Below is a small trained network, with its code and all its weights. Each question gives an input and a class and asks what happens when units are switched off, that is, made to give their printed mean instead of their output.

import numpy as np


def w(rows, s, z=0):
    codes = np.array(rows[::2]) - 128.0
    scale = np.full(codes.shape[1], s)
    scale[-1] = z or s
    return codes * scale


def norm(h):
    return h / np.sqrt((h * h).mean(-1, keepdims=True) + 1e-5)


def f(y):
    return y / 2 * (1 + np.tanh(0.7978845608 * (y + 0.044715 * y**3)))


def log_softmax(a):
    a = a - a.max(-1, keepdims=True)
    return a - np.log(np.exp(a).sum(-1, keepdims=True))


def net(x, mask):
    res = np.array(x, float).reshape(1, 2) / 4 @ E
    u = 0
    for l in range(2):
        y = f(norm(res) @ A[l][:, :-1].T + A[l][:, -1])
        res = res + np.where(mask[u : u + 7], y, B[l][:, -1]) @ B[l][:, :-1]
        u += 7
    return log_softmax(norm(res)[-1] @ U[:, :-1].T + U[:, -1])


A, B = {}, {}
E = w([
[234,176,148,46],'x0',
[2,120,238,179],'x1',
],0.0066)
A[0] = w([
[112,72,66,92,142],'0.n0',
[73,136,140,116,64],'0.n1',
[141,152,146,34,197],'0.n2',
[83,107,192,67,250],'0.n3',
[250,199,188,136,87],'0.n4',
[128,112,75,61,208],'0.n5',
[24,94,136,152,200],'0.n6',
],0.011,0.0024)
B[0] = w([
[147,25,41,144,156],'0.n0',
[110,164,204,245,150],'0.n1',
[3,173,243,56,193],'0.n2',
[41,187,176,19,201],'0.n3',
[147,231,184,213,225],'0.n4',
[133,18,224,230,177],'0.n5',
[168,155,51,76,255],'0.n6',
],0.0047,0.0074)
A[1] = w([
[97,232,66,126,128],'1.n0',
[226,233,231,159,253],'1.n1',
[181,9,55,244,154],'1.n2',
[131,104,255,92,104],'1.n3',
[20,112,147,105,203],'1.n4',
[239,176,133,145,70],'1.n5',
[159,119,180,223,165],'1.n6',
],0.0082,0.0044)
B[1] = w([
[113,99,165,171,160],'1.n0',
[75,57,59,135,254],'1.n1',
[168,219,170,79,197],'1.n2',
[245,112,144,69,170],'1.n3',
[177,118,103,174,205],'1.n4',
[98,72,136,157,154],'1.n5',
[177,172,62,109,150],'1.n6',
],0.011,0.0088)
U = w([
[216,251,82,77,174],'0',
[136,2,24,67,167],'1',
[59,134,137,234,192],'2',
[88,100,237,8,150],'3',
[127,124,112,109,2],'4',
],0.017,0.0096)

Each question gives the input, the list of numbers given to net, and the class t.
The units are the neurons (one row each of A and B). Each row of codes is followed by its name. A weight is (code - 128) times the scale printed after its matrix; where a second scale follows, it is the last column's (A, B and U).
mask holds one flag per neuron, layer by layer. A switched-off neuron (its flag False) gives its mean, the last column of its row in B, instead of its output. The means were averaged over made-up inputs and are rounded, as every weight is.
A unit's drop is (log p(t) with every unit on - log p(t) with that unit switched off) / (log p(t) with every unit on - log p(t) with every unit switched off).
most important unit: the unit with the biggest drop
top k neurons: the k neurons with the biggest drops, biggest first
k most important neurons of layer l: the k neurons of layer l with the biggest drops, biggest first
drop of u: that unit's drop, to one decimal
input [1,8], class 3: top 2 neurons	[0.n3; 0.n4]
input [7,-5], class 1: most important unit	1.n1
input [6,0], class 1: top 2 neurons	[1.n1; 1.n2]
input [8,3], class 3: top 2 neurons	[0.n2; 1.n1]
input [3,1], class 3: 2 most important neurons of layer 1	[1.n3; 1.n1]
input [1,6], class 3: top 3 neurons	[0.n3; 0.n4; 1.n1]
input [7,1], class 3: 2 most important neurons of layer 0	[0.n2; 0.n0]
input [0,0], class 0: top 2 neurons	[0.n6; 0.n4]
input [1,-6], class 1: top 4 neurons	[1.n1; 1.n5; 0.n4; 0.n2]
input [2,0], class 1: top 3 neurons	[1.n1; 1.n2; 1.n3]
input [7,3], class 3: top 2 neurons	[0.n2; 1.n1]
input [4,2], class 3: top 2 neurons	[0.n2; 1.n3]
input [-6,-5], class 0: drop of 1.n2	0.8
input [1,1], class 3: most important unit	0.n3
input [-8,-3], class 0: drop of 1.n2	0.4
input [2,-1], class 1: drop of 1.n1	1.7
